Below is a small trained network, with its code and all its weights. Each question gives an input and a class and asks what happens when units are switched off, that is, made to give their printed mean instead of their output.

import numpy as np


def w(rows, s, z=0):
    codes = np.array(rows[::2]) - 128.0
    scale = np.full(codes.shape[1], s)
    scale[-1] = z or s
    return codes * scale


def f(y):
    return np.maximum(y, 0)


def log_softmax(a):
    a = a - a.max(-1, keepdims=True)
    return a - np.log(np.exp(a).sum(-1, keepdims=True))


def net(x, mask):
    res = np.array(x, float).reshape(1, 3) / 4 @ E
    y = f(res @ A[0][:, :-1].T + A[0][:, -1])
    res = res + np.where(mask, y, B[0][:, -1]) @ B[0][:, :-1]
    return log_softmax(res[-1] @ U[:, :-1].T + U[:, -1])


A, B = {}, {}
E = w([
[154,22,161,37,125],'x0',
[215,111,45,167,128],'x1',
[143,113,153,224,250],'x2',
],0.012)
A[0] = w([
[148,71,165,130,137,156],'neuron 1',
[129,145,196,209,137,126],'neuron 2',
[111,111,123,92,18,152],'neuron 3',
[196,109,122,131,94,151],'neuron 4',
[93,162,82,138,153,208],'neuron 5',
[106,133,116,58,76,138],'neuron 6',
[23,137,185,123,93,173],'neuron 7',
[109,180,166,216,127,191],'neuron 8',
[71,150,129,69,86,242],'neuron 9',
[168,132,124,169,111,167],'neuron 10',
[90,173,120,128,55,158],'neuron 11',
[114,159,104,127,55,186],'neuron 12',
[166,67,104,118,182,200],'neuron 13',
[127,72,153,86,91,178],'neuron 14',
[137,140,90,138,151,192],'neuron 15',
[99,114,93,51,84,197],'neuron 16',
[150,147,120,116,159,84],'neuron 17',
[199,34,145,108,126,110],'neuron 18',
[63,116,219,96,150,220],'neuron 19',
[84,167,99,139,119,145],'neuron 20',
[158,37,142,97,189,168],'neuron 21',
[162,104,105,140,169,212],'neuron 22',
[110,73,157,56,88,166],'neuron 23',
[155,115,133,110,148,74],'neuron 24',
[120,122,199,81,6,253],'neuron 25',
[27,112,241,129,146,147],'neuron 26',
],0.016,0.0045)
B[0] = w([
[74,178,136,138,103,169],'neuron 1',
[199,101,154,154,94,186],'neuron 2',
[205,38,133,123,88,226],'neuron 3',
[138,192,135,145,221,170],'neuron 4',
[160,122,119,144,99,164],'neuron 5',
[194,71,146,139,65,210],'neuron 6',
[123,153,80,87,98,208],'neuron 7',
[173,124,115,151,95,198],'neuron 8',
[182,135,95,106,83,212],'neuron 9',
[134,151,134,142,161,156],'neuron 10',
[95,149,80,87,76,183],'neuron 11',
[134,139,59,95,99,184],'neuron 12',
[71,145,217,233,169,184],'neuron 13',
[179,136,98,165,69,202],'neuron 14',
[149,145,145,158,129,156],'neuron 15',
[205,109,123,166,69,221],'neuron 16',
[117,96,144,126,116,137],'neuron 17',
[34,141,136,166,123,200],'neuron 18',
[98,204,102,125,167,216],'neuron 19',
[105,147,74,122,81,159],'neuron 20',
[36,198,167,179,105,200],'neuron 21',
[137,90,150,185,182,171],'neuron 22',
[182,155,118,137,80,225],'neuron 23',
[91,126,135,122,96,142],'neuron 24',
[193,106,114,154,50,252],'neuron 25',
[96,252,50,72,248,225],'neuron 26',
],0.011,0.022)
U = w([
[195,99,192,192,197,176],'0',
[92,124,178,54,167,26],'1',
[102,65,159,90,174,13],'2',
[160,47,119,142,74,64],'3',
[5,161,161,145,232,208],'4',
[118,96,190,78,159,5],'5',
[123,193,58,88,159,223],'6',
[80,155,161,179,67,134],'7',
],0.011,0.003)

Each question gives the input, the list of numbers given to net, and the class t.
The units are the neurons (one row each of A and B). Each row of codes is followed by its name. A weight is (code - 128) times the scale printed after its matrix; where a second scale follows, it is the last column's (A, B and U).
mask holds one flag per neuron, in row order. A switched-off neuron (its flag False) gives its mean, the last column of its row in B, instead of its output. The means were averaged over made-up inputs and are rounded, as every weight is.
A unit's drop is (log p(t) with every unit on - log p(t) with that unit switched off) / (log p(t) with every unit on - log p(t) with every unit switched off).
The circuit of an input: a set's keep is (log p(t) with only the set's units on - log p(t) with every unit switched off) / (log p(t) with every unit on - log p(t) with every unit switched off). Starting from the 12 units with the biggest drops (on a tie, the unit counted first), units are removed one at a time, each time the one whose removal leaves the highest keep (on an exact tie, the one counted first), for as long as the keep stays at least 0.8.
units of the circuit, in order: the units of the circuit, biggest drop first
unit that matters most: the unit with the biggest drop
top k neurons: the k neurons with the biggest drops, biggest first
drop of u: that unit's drop, to one decimal
input [-8,-7,-8], class 3: units of the circuit, in order	[neuron 3]
input [-7,1,2], class 3: top 4 neurons	[neuron 26; neuron 21; neuron 13; neuron 19]
input [-7,7,-7], class 3: top 3 neurons	[neuron 26; neuron 19; neuron 3]
input [-7,0,-2], class 6: top 2 neurons	[neuron 3; neuron 25]
input [1,-6,-5], class 3: top 2 neurons	[neuron 25; neuron 3]
input [-4,8,-2], class 6: top 4 neurons	[neuron 3; neuron 6; neuron 16; neuron 2]
input [0,2,2], class 0: top 3 neurons	[neuron 26; neuron 19; neuron 18]
input [4,-8,-3], class 6: top 2 neurons	[neuron 26; neuron 19]
input [5,7,-2], class 7: top 2 neurons	[neuron 18; neuron 21]
input [4,-3,-1], class 6: top 2 neurons	[neuron 26; neuron 19]
input [0,1,8], class 0: top 2 neurons	[neuron 2; neuron 26]
input [0,-1,0], class 6: top 2 neurons	[neuron 3; neuron 6]
input [-7,3,-5], class 3: top 2 neurons	[neuron 26; neuron 19]
input [-6,3,-6], class 3: drop of neuron 26	0.2
input [-5,-2,6], class 0: unit that matters most	neuron 2
input [-7,7,-8], class 3: drop of neuron 26	0.6
input [2,-4,-3], class 3: drop of neuron 25	0.2
input [-1,4,-1], class 0: drop of neuron 18	0.1
